Below are the code and all the weights of a small trained network. Each question names an input and a target symbol and asks about switching units off, where a switched-off unit gives its printed mean instead of its output.

import numpy as np


def w(rows, s, z=0):
    codes = np.array(rows[::2]) - 128.0
    scale = np.full(codes.shape[1], s)
    scale[-1] = z or s
    return codes * scale


def norm(h):
    return h / np.sqrt((h * h).mean(-1, keepdims=True) + 1e-5)


def f(y):
    return np.maximum(y, 0)


def softmax(a):
    e = np.exp(a - a.max(-1, keepdims=True))
    return e / e.sum(-1, keepdims=True)


def log_softmax(a):
    a = a - a.max(-1, keepdims=True)
    return a - np.log(np.exp(a).sum(-1, keepdims=True))


def net(x, mask):
    ids = ['ΛΣαηφω'.index(c) for c in x.split()]
    T = len(ids)
    res = E[ids] + P[:T]
    u = 0
    for l in range(2):
        q, k, v = (norm(res) @ M[l].T for M in (Q, K, V))
        z = softmax(np.where(np.tri(T) > 0, q @ k.T / 2**0.5, -1e9)) @ v
        res = res + np.where(mask[u], z, O[l][:, -1]) @ O[l][:, :-1]
        u += 1
        y = f(norm(res) @ A[l][:, :-1].T + A[l][:, -1])
        res = res + np.where(mask[u : u + 4], y, B[l][:, -1]) @ B[l][:, :-1]
        u += 4
    return log_softmax(norm(res)[-1] @ U[:, :-1].T + U[:, -1])


Q, K, V, O, A, B = {}, {}, {}, {}, {}, {}
E = w([
[81,106,214,112,210,93,49,152,184,113,80,130],'Λ',
[75,133,73,70,238,222,128,149,180,147,114,113],'Σ',
[131,154,148,131,81,218,113,178,58,195,131,131],'α',
[67,49,112,159,86,157,42,118,129,82,73,142],'η',
[135,212,146,6,155,122,75,58,207,127,84,204],'φ',
[102,152,141,121,102,41,95,133,147,238,179,208],'ω',
],0.018)
P = w([
[59,105,220,58,2,192,250,105,225,154,151,39],'0',
[57,144,122,55,36,194,131,132,189,91,209,38],'1',
[90,151,117,70,30,186,119,121,156,109,155,94],'2',
[132,142,120,104,39,124,157,30,102,145,109,103],'3',
[128,138,90,20,100,97,169,125,94,150,132,128],'4',
[140,108,100,33,162,95,149,81,85,185,136,179],'5',
[165,92,60,53,145,92,203,82,97,162,95,219],'6',
[159,41,63,70,190,62,180,34,73,196,146,219],'7',
],0.0079)
Q[0] = w([
[15,115,144,52,122,176,108,154,144,255,148,163],'L0H1',
[235,145,121,169,157,113,209,110,83,95,126,107],'L0H1',
],0.0078)
K[0] = w([
[49,106,142,30,114,87,172,228,180,202,253,238],'L0H1',
[113,161,136,146,85,147,172,92,144,101,2,16],'L0H1',
],0.0074)
V[0] = w([
[163,218,180,22,125,233,56,208,99,15,3,30],'L0H1',
[56,108,175,63,27,172,156,153,172,78,111,64],'L0H1',
],0.0039)
O[0] = w([
[248,85,183,106,186,90,153,100,156,134,97,120,135],'L0H1',
[149,81,111,140,143,85,185,86,130,137,198,203,255],'L0H1',
],0.011,0.0038)
A[0] = w([
[161,124,227,162,83,173,189,163,79,207,165,107,86],'L0N1',
[98,121,131,129,142,92,117,164,40,219,226,190,251],'L0N2',
[141,101,78,89,193,163,195,148,144,130,93,64,40],'L0N3',
[165,121,255,121,189,84,111,122,181,117,107,130,90],'L0N4',
],0.0089,0.0018)
B[0] = w([
[106,92,135,100,158,193,141,146,248,119,48,122,168],'L0N1',
[200,115,89,122,141,119,158,165,161,91,94,145,203],'L0N2',
[110,88,110,208,154,146,136,132,91,225,227,159,177],'L0N3',
[109,183,209,158,180,99,174,123,137,28,148,123,244],'L0N4',
],0.011)
Q[1] = w([
[128,83,46,53,139,152,113,52,152,77,100,229],'L1H1',
[147,2,87,140,187,92,151,147,112,137,75,194],'L1H1',
],0.0078)
K[1] = w([
[179,149,72,91,154,84,119,105,43,164,58,232],'L1H1',
[131,127,62,125,103,154,2,160,68,159,117,207],'L1H1',
],0.009)
V[1] = w([
[112,181,140,2,144,91,146,8,171,213,122,128],'L1H1',
[21,201,91,94,50,192,142,148,61,59,135,114],'L1H1',
],0.0065)
O[1] = w([
[176,106,118,2,117,175,9,100,51,122,71,62,207],'L1H1',
[211,99,158,166,185,48,144,56,64,107,76,150,4],'L1H1',
],0.012,0.0046)
A[1] = w([
[229,103,77,254,98,76,212,66,96,147,159,110,4],'L1N1',
[184,106,165,111,111,92,128,86,176,104,119,203,193],'L1N2',
[23,131,100,115,15,145,79,142,189,121,122,112,82],'L1N3',
[11,109,37,73,23,187,80,176,150,102,88,118,107],'L1N4',
],0.0079,0.0016)
B[1] = w([
[158,118,224,140,170,127,226,254,82,13,68,63,135],'L1N1',
[138,181,44,106,176,117,89,175,44,200,151,179,196],'L1N2',
[75,199,121,22,78,68,131,72,193,60,183,145,209],'L1N3',
[117,246,143,134,54,89,40,80,204,87,184,142,254],'L1N4',
],0.0097,0.0093)
U = w([
[152,165,81,157,142,94,189,141,125,134,152,111,39],'Λ',
[184,123,116,103,144,174,123,55,78,100,152,114,138],'Σ',
[70,169,92,168,61,103,137,94,133,103,193,91,162],'α',
[77,125,167,208,183,115,151,115,155,77,112,87,249],'η',
[142,112,84,180,161,146,127,113,254,133,68,90,36],'φ',
[90,107,110,177,163,156,143,92,140,184,183,139,186],'ω',
],0.0075,0.0017)

Each question gives the input, a string of symbols that net reads in full, and the target symbol t.
The units are the heads (2 rows each of Q, K, V and O) and the neurons (one row each of A and B). Each row of codes is followed by its name. A weight is (code - 128) times the scale printed after its matrix; where a second scale follows, it is the last column's (O, A, B and U).
mask holds one flag per unit, layer by layer, with each layer's heads first. A switched-off unit (its flag False) gives its mean, the last column of its rows in O or B, instead of its output. The means were averaged over made-up inputs and are rounded, as every weight is.
A unit's drop is (log p(t) with every unit on - log p(t) with that unit switched off) / (log p(t) with every unit on - log p(t) with every unit switched off).
The circuit of an input: a set's keep is (log p(t) with only the set's units on - log p(t) with every unit switched off) / (log p(t) with every unit on - log p(t) with every unit switched off). Starting from all 10 units, units are removed one at a time, each time the one whose removal leaves the highest keep (on an exact tie, the one counted first), for as long as the keep stays at least 0.8.
units of the circuit, in order: the units of the circuit, biggest drop first
top k neurons: the k neurons with the biggest drops, biggest first
k most important neurons of layer l: the k neurons of layer l with the biggest drops, biggest first
drop of u: that unit's drop, to one decimal
input Λ ω α φ Λ Λ, target Σ: units of the circuit, in order : [L1H1 L0H1 L0N4]
input Λ Λ Σ ω η η Σ Σ, target η: top 2 neurons : [L1N1 L0N1]
input φ ω φ α φ α, target Σ: units of the circuit, in order : [L1H1 L0H1 L0N1 L0N4]
input Σ Σ φ α φ Σ ω Λ, target α: units of the circuit, in order : [L0H1 L1N4]
input ω Λ η Λ Λ α, target Λ: units of the circuit, in order : [L0N2]
input η α α Σ Σ η ω ω, target Λ: 3 most important neurons of layer 0 : [L0N2 L0N4 L0N1]
input η ω α φ Σ, target Σ: units of the circuit, in order : [L1H1 L0H1 L0N4]
input η ω φ α Σ η, target η: top 2 neurons : [L1N1 L0N2]
input ω ω Λ ω ω, target Λ: units of the circuit, in order : [L1H1 L0H1 L0N2 L1N4]
input Σ ω η η η α, target η: units of the circuit, in order : [L1H1 L1N1]
input Λ Σ α, target φ: top 2 neurons : [L0N1 L0N2]
input ω α φ α, target Σ: units of the circuit, in order : [L1H1 L0N4]
input ω Σ Λ α Σ φ α η, target Σ: 2 most important neurons of layer 0 : [L0N1 L0N4]
input ω η Λ φ φ Σ, target Σ: units of the circuit, in order : [L1H1]
input Λ Λ ω η φ Λ, target Σ: 3 most important neurons of layer 0 : [L0N4 L0N3 L0N1]
input φ ω Λ Λ η Σ η, target η: drop of L1N1 : 0.6
input η α Λ φ η η ω φ, target α: drop of L1N4 : 0.1
input φ ω α Σ Λ φ, target Σ: drop of L0N4 : 0.4
